[[ 15 -19 -10   6]
 [-23  -4  27  29]
 [  4 -39 -17  29]]
->
[[ 15 -19]
 [-23  -4]
 [  4 -39]]

[[ 26   9  10 -17]
 [ 15  36  28  -9]
 [-12  -3 -13  -5]]
->
[[ 26   9]
 [ 15  36]
 [-12  -3]]

[[-24   6]
 [-19   5]
 [  8 -15]
 [  4  29]
 [ 38  -1]]
->
[[-24   6]
 [-19   5]
 [  8 -15]]

[[-36  -8]
 [ 18   1]
 [  1  28]
 [ 17   9]
 [-14 -28]]
->
[[-36  -8]
 [ 18   1]
 [  1  28]]

[[-10  46 -30 -27]
 [-25   5  19   6]
 [ -2  34 -35 -32]]
->
[[-10  46]
 [-25   5]
 [ -2  34]]

[[ 34 -25  33 -39]
 [-25  15 -12  22]
 [ -7   6   3  -3]
 [  9   4  -2  -9]
 [ 18 -28  27 -15]]
->
[[ 34 -25]
 [-25  15]
 [ -7   6]]
---
[[  3   9  32   6   5   9 -33  14   4  -8   4 -23 -16 -12   9]
 [ 13  20  14  23   2   9  -8 -12  17 -15  24 -18  11 -16  28]
 [  3   8  15   2   7  10 -14  -7   8 -18  -7 -25 -25  -2  -2]
 [ -4  -3 -18   0 -10 -18  28 -17   2  20  11  32  36   5   3]
 [  0  -7 -13   0  -4 -11  17  -5  -4  13   8  27  32   2   4]]
->
[[  0  -7 -13   0  -4 -11  17  -5  -4  13   8  27  32   2   4]
 [ -4  -3 -18   0 -10 -18  28 -17   2  20  11  32  36   5   3]
 [  3   8  15   2   7  10 -14  -7   8 -18  -7 -25 -25  -2  -2]
 [ 13  20  14  23   2   9  -8 -12  17 -15  24 -18  11 -16  28]
 [  3   9  32   6   5   9 -33  14   4  -8   4 -23 -16 -12   9]]

[[33 36]
 [-9 14]]
->
[[-9 14]
 [33 36]]

[[ 15 -10  15 -28  46  36]
 [-27 -24   0   6 -44   4]]
->
[[-27 -24   0   6 -44   4]
 [ 15 -10  15 -28  46  36]]

[[  9  11   0]
 [ -3  16  26]
 [ -5  10 -14]
 [ -1  11   9]
 [ 39 -38 -26]
 [ 12 -28   1]
 [ 20 -28 -23]
 [ 14  -1 -18]]
->
[[ 14  -1 -18]
 [ 20 -28 -23]
 [ 12 -28   1]
 [ 39 -38 -26]
 [ -1  11   9]
 [ -5  10 -14]
 [ -3  16  26]
 [  9  11   0]]

[[ 15  -7  17  28   2   9]
 [ 16  43  24  -7  33 -41]
 [ 13 -42   5  20 -24  48]
 [-35  -3 -34 -30 -16  -6]]
->
[[-35  -3 -34 -30 -16  -6]
 [ 13 -42   5  20 -24  48]
 [ 16  43  24  -7  33 -41]
 [ 15  -7  17  28   2   9]]

[[ -4  25  24  14  19   0 -20 -12   4  12 -25  26]
 [-16   6  25  34  21  13 -23  -2  27  10 -12 -10]
 [ 35  18  17 -10  21   9 -27  -6 -35  27 -17  33]
 [-36 -18  10  29 -21   2  20 -27 -31   2 -26 -18]
 [  8 -28 -14 -32 -27 -16   2  27  17 -19  21 -18]
 [ -4 -22 -23   5 -36  -4  20  -1 -11 -23  19 -15]
 [ 31 -18 -14   4  -7  -5   4  -7 -12  -9 -12  13]]
->
[[ 31 -18 -14   4  -7  -5   4  -7 -12  -9 -12  13]
 [ -4 -22 -23   5 -36  -4  20  -1 -11 -23  19 -15]
 [  8 -28 -14 -32 -27 -16   2  27  17 -19  21 -18]
 [-36 -18  10  29 -21   2  20 -27 -31   2 -26 -18]
 [ 35  18  17 -10  21   9 -27  -6 -35  27 -17  33]
 [-16   6  25  34  21  13 -23  -2  27  10 -12 -10]
 [ -4  25  24  14  19   0 -20 -12   4  12 -25  26]]

[[ 24  -5  31 -24]
 [  6   4   3   3]
 [ 36 -14  30 -40]
 [ 19  14 -16  -5]
 [  1  19 -24 -18]
 [ 23  19  -3 -33]
 [ 16  20 -11 -23]
 [ -6  19 -10 -31]
 [ 20  26  -6 -32]
 [ -8 -19  -2  -1]]
->
[[ -8 -19  -2  -1]
 [ 20  26  -6 -32]
 [ -6  19 -10 -31]
 [ 16  20 -11 -23]
 [ 23  19  -3 -33]
 [  1  19 -24 -18]
 [ 19  14 -16  -5]
 [ 36 -14  30 -40]
 [  6   4   3   3]
 [ 24  -5  31 -24]]

[[-27 -11 -18  -9 -20 -29  23  31  31  -4  32  16]
 [-31 -15 -18  -8 -25 -31  27  35  35  -2  36  20]
 [-13   2 -21 -17  -6 -24   8  17  18 -13  21   1]
 [-15 -17   9  14 -17   0  20  17  16  16  13  21]
 [-29 -12 -18  -9 -22 -30  25  32  33  -3  34  17]]
->
[[-29 -12 -18  -9 -22 -30  25  32  33  -3  34  17]
 [-15 -17   9  14 -17   0  20  17  16  16  13  21]
 [-13   2 -21 -17  -6 -24   8  17  18 -13  21   1]
 [-31 -15 -18  -8 -25 -31  27  35  35  -2  36  20]
 [-27 -11 -18  -9 -20 -29  23  31  31  -4  32  16]]
---
[[ 12  41  -5  22  -3 -17  11  13]
 [ -3  -5  -7 -11 -14 -10 -12  -9]
 [ 17  -9   0 -18   0   7   6  13]
 [ 21  -7  -1 -21   9   5 -10  11]
 [  8   0   5  -8   5  -6  10  -2]]
->
[[ 41  -5  22  -3 -17  11  13  12]
 [ -5  -7 -11 -14 -10 -12  -9  -3]
 [ -9   0 -18   0   7   6  13  17]
 [ -7  -1 -21   9   5 -10  11  21]
 [  0   5  -8   5  -6  10  -2   8]]

[[ 29 -31 -18  42]
 [-24   0   0 -29]
 [-25 -11  -6 -14]
 [-34 -39 -20  -8]
 [ 30  -8  -5  29]
 [-20  22  12 -28]
 [  0   0   6  15]
 [ 23  -3   0  21]
 [ 35   0 -14  43]]
->
[[-31 -18  42  29]
 [  0   0 -29 -24]
 [-11  -6 -14 -25]
 [-39 -20  -8 -34]
 [ -8  -5  29  30]
 [ 22  12 -28 -20]
 [  0   6  15   0]
 [ -3   0  21  23]
 [  0 -14  43  35]]

[[-17   0 -29  -7  -3 -44 -20]
 [ 31 -43  -1  22   0 -15  20]
 [-47   2  -7   8  24 -18 -37]]
->
[[  0 -29  -7  -3 -44 -20 -17]
 [-43  -1  22   0 -15  20  31]
 [  2  -7   8  24 -18 -37 -47]]

[[ 0 18 10  7  1  6  4  1  4  6  4  0  4]
 [ 6  1  3  3  0  7  6  1 10  1 15  6 13]
 [ 1 35  3  4  8 10  1  1  1  6  7  8 40]]
->
[[18 10  7  1  6  4  1  4  6  4  0  4  0]
 [ 1  3  3  0  7  6  1 10  1 15  6 13  6]
 [35  3  4  8 10  1  1  1  6  7  8 40  1]]

[[-41  22 -12  20 -12]
 [ 14   9  12  -5 -19]
 [-14 -11 -14  26   7]
 [ 14  -2  -3   7  -1]
 [-20 -28 -12  25  -4]]
->
[[ 22 -12  20 -12 -41]
 [  9  12  -5 -19  14]
 [-11 -14  26   7 -14]
 [ -2  -3   7  -1  14]
 [-28 -12  25  -4 -20]]

[[ 24  11  -7  17]
 [ -4  24   4  17]
 [-36   3  13 -10]
 [ -1 -14  -1 -12]
 [ 10   9  -2  10]
 [ 14  -4  -5   2]]
->
[[ 11  -7  17  24]
 [ 24   4  17  -4]
 [  3  13 -10 -36]
 [-14  -1 -12  -1]
 [  9  -2  10  10]
 [ -4  -5   2  14]]

[[  0 -22   0  36   1   3  -7   0  -2 -48  -1   1  -5]
 [  0  -9   0   2   0  27  -1   0  -6   0  -1 -47   7]
 [  1  -7   0   2  -6   2   2   0   2  -2   1   1  -6]]
->
[[-22   0  36   1   3  -7   0  -2 -48  -1   1  -5   0]
 [ -9   0   2   0  27  -1   0  -6   0  -1 -47   7   0]
 [ -7   0   2  -6   2   2   0   2  -2   1   1  -6   1]]

[[-44  31 -48   9  47]
 [ 34 -28  17 -19 -37]
 [-32 -17 -19  40  45]]
->
[[ 31 -48   9  47 -44]
 [-28  17 -19 -37  34]
 [-17 -19  40  45 -32]]

[[ 19 -42 -11 -24  15  -2  -2 -47]
 [ 36 -10 -13  -6   1  31  -3 -14]]
->
[[-42 -11 -24  15  -2  -2 -47  19]
 [-10 -13  -6   1  31  -3 -14  36]]
